Rows, each with roughly how far along a hidden order it lies (0 to 20):
[ 18  41  -1 -51  49  22  38 -36 -19 -20  28   1  -6   4  -6 -47  18  -6
  41   6 -24  28   1  15   5  -6  15  24  21 -13   7 -22 -16   2   8  -2]	14
[  2  11   8  21  -6   1  11 -25 -52   6 -22  32   8 -56  42  22 -62  -4
  -3  12 -68 -14   7  10 -17 -36  41 -23 -54  53  36 -95 -18 -15 -26  56]	18
[ 15 -20  15 -18  17  19  -7  -6  26   8  57 -15  24  25  14 -28  45   1
  60  18  37  25  -9   5  17   8  21  17  17 -25  23  39  -9   7  16  27]	8
[  5 -24  17  70 -32 -36 -22  53 -24 -11 -21  17  48  11  71 -14 -39   5
  67  15 -24 -37  -1  -9  -8 -33  43  10 -30  41   1 -35 -22 -74 -26  70]	1
[  4 -33  12   4   4  20 -17 -14 -13  35  40   6   2 -21  16   8  -9   6
  21  16  15  21  -8  37  12 -12  26 -27 -17 -13  46 -28 -16  13   6  60]	16
[  0 -69  12  26 -24 -51 -26  67  35   5 -11 -25  15  49   8 -14  36   2
   5   5  35 -18 -13 -34  -3  24   9  -5   2 -29 -20  86  17 -23   0 -15]	3
[-11 -63   7  68 -38 -43 -20  83   2   3 -41   7   9  24  40  28 -44   7
 -33  -1   9 -42  -6 -25 -21  -5   8 -30 -22  24   0  32  13 -22 -21  24]	6
[ 11  13  13  12 -20 -22  -3  10  -4 -12 -18  24  39   5  46 -41 -25   3
  58   0 -39 -16  10 -19  -5 -32  27  35   4  30 -11 -28 -21 -53 -19  19]	0
[  3 -36  15  14  18  18 -16 -12 -10  38  46   9   3 -19  20  17 -11   7
  23  16  20  22 -11  38  13  -9  25 -24 -24  -4  49 -30 -17  19   6  65]	16
[ -7 -69   4  11 -17 -28 -25  53  23 -12 -20  -7  -9  17   4   0  -4   6
 -28  -2  18 -15  -5 -24  -8  15   2 -27 -17 -17  -4  56  27 -13   1 -18]	9
[ 21  71  -7 -83  45  31  67 -54 -26 -33  -3  14 -16 -25 -12 -52   9  -7
  -7  -9 -55  26  11  -4  -9 -15  -3  25  18   4  -4 -36  -7  15   0 -33]	15
[  2 -75  18  17  -7 -45 -30  49  18   6  -1 -16  15  47   4  -6  20   3
  30  14  33 -25 -13 -25   2  15  15 -20  -9 -25 -10  43  16 -14  -3   6]	6
[ 10 -56  29   2  11   7 -39  42  73  19  41   5  36  48  10 -13  41  14
  76  16  91  10  -8 -23  18   0   5  -4  33 -33   0  79  14  -7   8   7]	0
[  0  -9  33  29  17  24 -16  23  28  -7  47  18  62  32  30  -7  19   4
 115  26  53  -2  -6  -5  13 -23  25  22   3   6  18   8 -26  -8  13  71]	0
[ 19  50  -2 -65  29  40  45 -65 -34 -12 -12  26  -4 -46   7 -16 -27   0
  -1  -5 -58  10  13   6 -12 -24  15  -3 -10  37  16 -55  -9  13 -15   7]	19
[-11 -69   1  23  -4 -26 -28  45  20  21 -14  -9 -11  21  -7  14   0   3
 -10   8  32 -14  -9  -8  -3  27   5 -34 -18 -24   3  44  17  -6   8   4]	10
[  0 -45  12   6  20  -4 -18   9  29  11  39  -9  -1  20 -23  17  28  -3
   7  21  67  14 -13   5  12  21  -3 -24  11 -41  12  53   9  38  -8   0]	12
[  2   6  -5   7  27  32   1 -31 -32  34  46  20 -13 -33  11  19 -30   2
   2  15 -10  15   3  43   7 -10  24 -16 -23   2  53 -56 -22  11   7  47]	20
[ 10 -57  30   2  18   2 -28  22  13  15  52  -9  25  16  14  21  17   3
  65  32  68  18 -22  19  18   3  26 -25   3 -32  24  25  -3  29   2  56]	11
[ 11  19  26  17  -3   9   4   7  -2 -15  29  18  51   7  42 -17 -12   5
  83  12   3  -4  -5   0   4 -42  27  24   8  28   9 -14 -34 -20 -12  68]	2
[  2  16   1   1  25  18  20 -27 -39   1   3  29  -5 -40  18   5 -41  -1
  -1  10 -32   3   8  18 -10 -24  22  -8 -31  30  31 -62 -17   3  -8  32]	17
[-10 -65  10  35  13 -16 -30  34  26  16  30 -13  -1  29 -19  29  17  -1
  12  21  76  -3 -12   3   8  17   6 -32 -11 -35  13  47  15  22   6  13]	11
[  7 -49  12 -35  23 -18 -14  37  65  -2  25  -7  11  53 -18 -45  55   4
  37   0  79  13  -5 -36  10  19 -17  13  47 -58 -17  99  21  -2  17 -45]	0
[ 13  24  24   8  13  11  11  -4 -20 -19  37   8  38  -4  34  -9  -9   0
  82  19  -6   3  -9  17   9 -35  31   9  -4  17  12 -52 -32  -5 -14  71]	8
[-11   3   5   5   5 -21  24  13 -38 -15 -23  12 -13 -22  17   6 -42  -6
 -19   6 -40 -13   0   5 -18 -14  16 -15 -41  23   7 -40 -17 -10  -9  22]	13
[  6  35  -2 -26  36  20  40 -38 -33  -8   8  25 -12 -29   6 -21 -21  -5
  -1   9 -41  11   8  10  -9 -20  15   2  -8  16  24 -51 -17   4  -4  11]	16
[  9  11  12   2  -3 -14  21 -11 -28 -18  -4  17  17 -17  32 -18 -26  -7
  24  13 -48  -4   4  -5 -14 -29  32   5 -24  31   8 -55 -23 -21 -20  33]	10
[ 19   4   6 -68  20  -8  23 -32  13  -8  20 -11  -9   7 -12 -49  35  -5
  13  -2  -7  38  -1  -4   7  10   0  17  33 -39  -3  14   1  13  11 -34]	11
[ -4 -70  11  25 -17 -35 -17  71   9   0 -24  -4   5  17  15   5 -16   4
  -2   5  16 -27  -9 -29 -11   3  11 -20 -17   3 -15  37  14 -12 -15   6]	6
[  1 -64  16  -1  12 -32 -25  62  58  -1  17 -18  11  60  -4 -31  44   4
  38  10  67   4 -11 -34   8  20  -3   0  23 -50 -13  93  13  -8  15 -24]	0
[-18 -74  -3  48 -14 -26 -41  56  18  33 -12  -8 -15  20  -8  40  -7   3
 -37   5  45 -18  -7  -5  -2  28  -2 -34 -24 -19   7  32  17  -2   9  -4]	11
[  8   5  12  18  11 -19  18   8 -18 -19  18   4  22   3  25 -21 -14  -8
  47  17 -17  -1  -1   1  -5 -22  30   8  -9  16   6 -34 -25 -17 -12  36]	9
[-11 -32  -9  26 -15 -37  -3  20 -55  12 -32  -9 -56 -34   9  41 -56  -1
 -63   0 -34  -7 -12  38  -6   7   6 -45 -35   5   5 -38   5   0 -20   2]	20
[ 11  -6  21  10   3  13   3 -11 -36   4  11  31  33 -39  54  17 -43   4
  48  21 -22 -11  -1  14  -8 -39  50 -20 -45  44  40 -62 -21  -8 -26  93]	14
[ -3   2   7  17   5 -11  -5  -3 -34  -4  -4  24   2 -30  27   3 -47  -7
  -1  15 -43  -8   2   9 -16 -25  31 -13 -43  27  29 -64 -25  -8 -14  43]	15
[ 17  50  18 -23   6   7  27 -24  -8 -35  20  12  34 -13  29 -30   1   1
  68   5 -25  11   1   1   4 -36  14  32  16  22  -1 -34 -22  -9 -12  31]	6
[  2 -56  24   9   4 -18 -21  14   5  17  19   2   2   0   8  21  -3   2
  24  24  39  13 -14  14   8  -2  20 -35 -15 -27  21   9   5  16  -1  36]	13
